Here is a tiny trained network, its code and every weight. The questions are about switching its units off for an input and a class, where a switched-off unit gives its printed mean instead of its output.

import numpy as np


def w(rows, s, z=0):
    codes = np.array(rows[::2]) - 128.0
    scale = np.full(codes.shape[1], s)
    scale[-1] = z or s
    return codes * scale


def f(y):
    return np.maximum(y, 0)


def log_softmax(a):
    a = a - a.max(-1, keepdims=True)
    return a - np.log(np.exp(a).sum(-1, keepdims=True))


def net(x, mask):
    res = np.array(x, float).reshape(1, 6) / 4 @ E
    y = f(res @ A[0][:, :-1].T + A[0][:, -1])
    res = res + np.where(mask, y, B[0][:, -1]) @ B[0][:, :-1]
    return log_softmax(res[-1] @ U[:, :-1].T + U[:, -1])


A, B = {}, {}
E = w([
[76,3,110],'x0',
[128,128,125],'x1',
[129,129,127],'x2',
[106,146,12],'x3',
[127,129,130],'x4',
[12,167,158],'x5',
],0.0044)
A[0] = w([
[45,162,151,64],'n0',
[123,150,47,70],'n1',
[30,160,154,66],'n2',
[143,129,190,96],'n3',
[107,166,15,58],'n4',
[146,138,151,87],'n5',
[167,226,129,68],'n6',
[233,84,102,45],'n7',
[150,183,140,44],'n8',
[93,136,139,103],'n9',
[177,207,130,46],'n10',
[105,9,113,32],'n11',
[133,123,118,253],'n12',
[127,127,128,112],'n13',
[156,106,240,50],'n14',
[110,76,121,45],'n15',
[211,92,110,66],'n16',
],0.012,0.0061)
B[0] = w([
[171,138,55,153],'n0',
[137,61,157,151],'n1',
[183,135,46,161],'n2',
[133,69,140,150],'n3',
[134,13,160,164],'n4',
[117,112,109,132],'n5',
[44,141,92,167],'n6',
[185,139,46,165],'n7',
[68,146,113,136],'n8',
[147,134,105,139],'n9',
[52,151,105,154],'n10',
[3,133,93,165],'n11',
[161,215,229,254],'n12',
[135,122,124,128],'n13',
[120,15,143,163],'n14',
[72,135,107,134],'n15',
[171,136,62,158],'n16',
],0.042,0.0061)
U = w([
[2,160,103,57],'0',
[138,156,163,254],'1',
[198,147,49,30],'2',
[129,143,179,209],'3',
[124,150,174,188],'4',
[128,22,179,10],'5',
],0.0068,0.0056)

Each question gives the input, the list of numbers given to net, and the class t.
The units are the neurons (one row each of A and B). Each row of codes is followed by its name. A weight is (code - 128) times the scale printed after its matrix; where a second scale follows, it is the last column's (A, B and U).
mask holds one flag per neuron, in row order. A switched-off neuron (its flag False) gives its mean, the last column of its row in B, instead of its output. The means were averaged over made-up inputs and are rounded, as every weight is.
A unit's drop is (log p(t) with every unit on - log p(t) with that unit switched off) / (log p(t) with every unit on - log p(t) with every unit switched off).
The circuit of an input: a set's keep is (log p(t) with only the set's units on - log p(t) with every unit switched off) / (log p(t) with every unit on - log p(t) with every unit switched off). Starting from the 12 units with the biggest drops (on a tie, the unit counted first), units are removed one at a time, each time the one whose removal leaves the highest keep (on an exact tie, the one counted first), for as long as the keep stays at least 0.8.
units of the circuit, in order: the units of the circuit, biggest drop first
top k neurons: the k neurons with the biggest drops, biggest first
drop when u is switched off: that unit's drop, to one decimal
input [4,4,-5,-7,7,-8], class 2: top 3 neurons -> (n7 n16 n4)
input [-7,1,4,-4,3,-8], class 2: top 3 neurons -> (n7 n16 n11)
input [-3,-6,-1,7,-6,7], class 2: units of the circuit, in order -> (n2)
input [-4,2,6,7,-3,3], class 5: top 2 neurons -> (n4 n1)
input [8,3,-5,-8,0,-5], class 0: top 2 neurons -> (n11 n4)
input [-1,2,-2,-3,5,-6], class 2: top 2 neurons -> (n7 n16)
input [-4,0,1,-2,-3,-6], class 2: top 3 neurons -> (n7 n16 n11)
input [-5,4,1,-4,0,7], class 2: units of the circuit, in order -> (n2 n0)
input [8,2,0,-4,0,8], class 0: top 4 neurons -> (n11 n7 n15 n16)
input [-7,-1,6,8,0,2], class 5: top 3 neurons -> (n4 n1 n11)
input [-7,-1,3,-1,2,-4], class 0: top 2 neurons -> (n6 n10)
input [3,-3,0,-7,1,4], class 5: top 3 neurons -> (n14 n3 n12)
input [3,6,1,-1,2,-8], class 2: top 2 neurons -> (n7 n16)
input [-7,-8,-5,-7,4,-8], class 2: units of the circuit, in order -> (n7)
input [-5,-5,-6,-7,-4,4], class 5: top 2 neurons -> (n14 n3)
input [2,-4,2,-7,1,2], class 5: drop when n8 is switched off -> 0.0
input [-1,2,0,-2,1,8], class 2: drop when n2 is switched off -> 0.3
input [3,7,3,-8,-1,7], class 5: drop when n9 is switched off -> -0.1
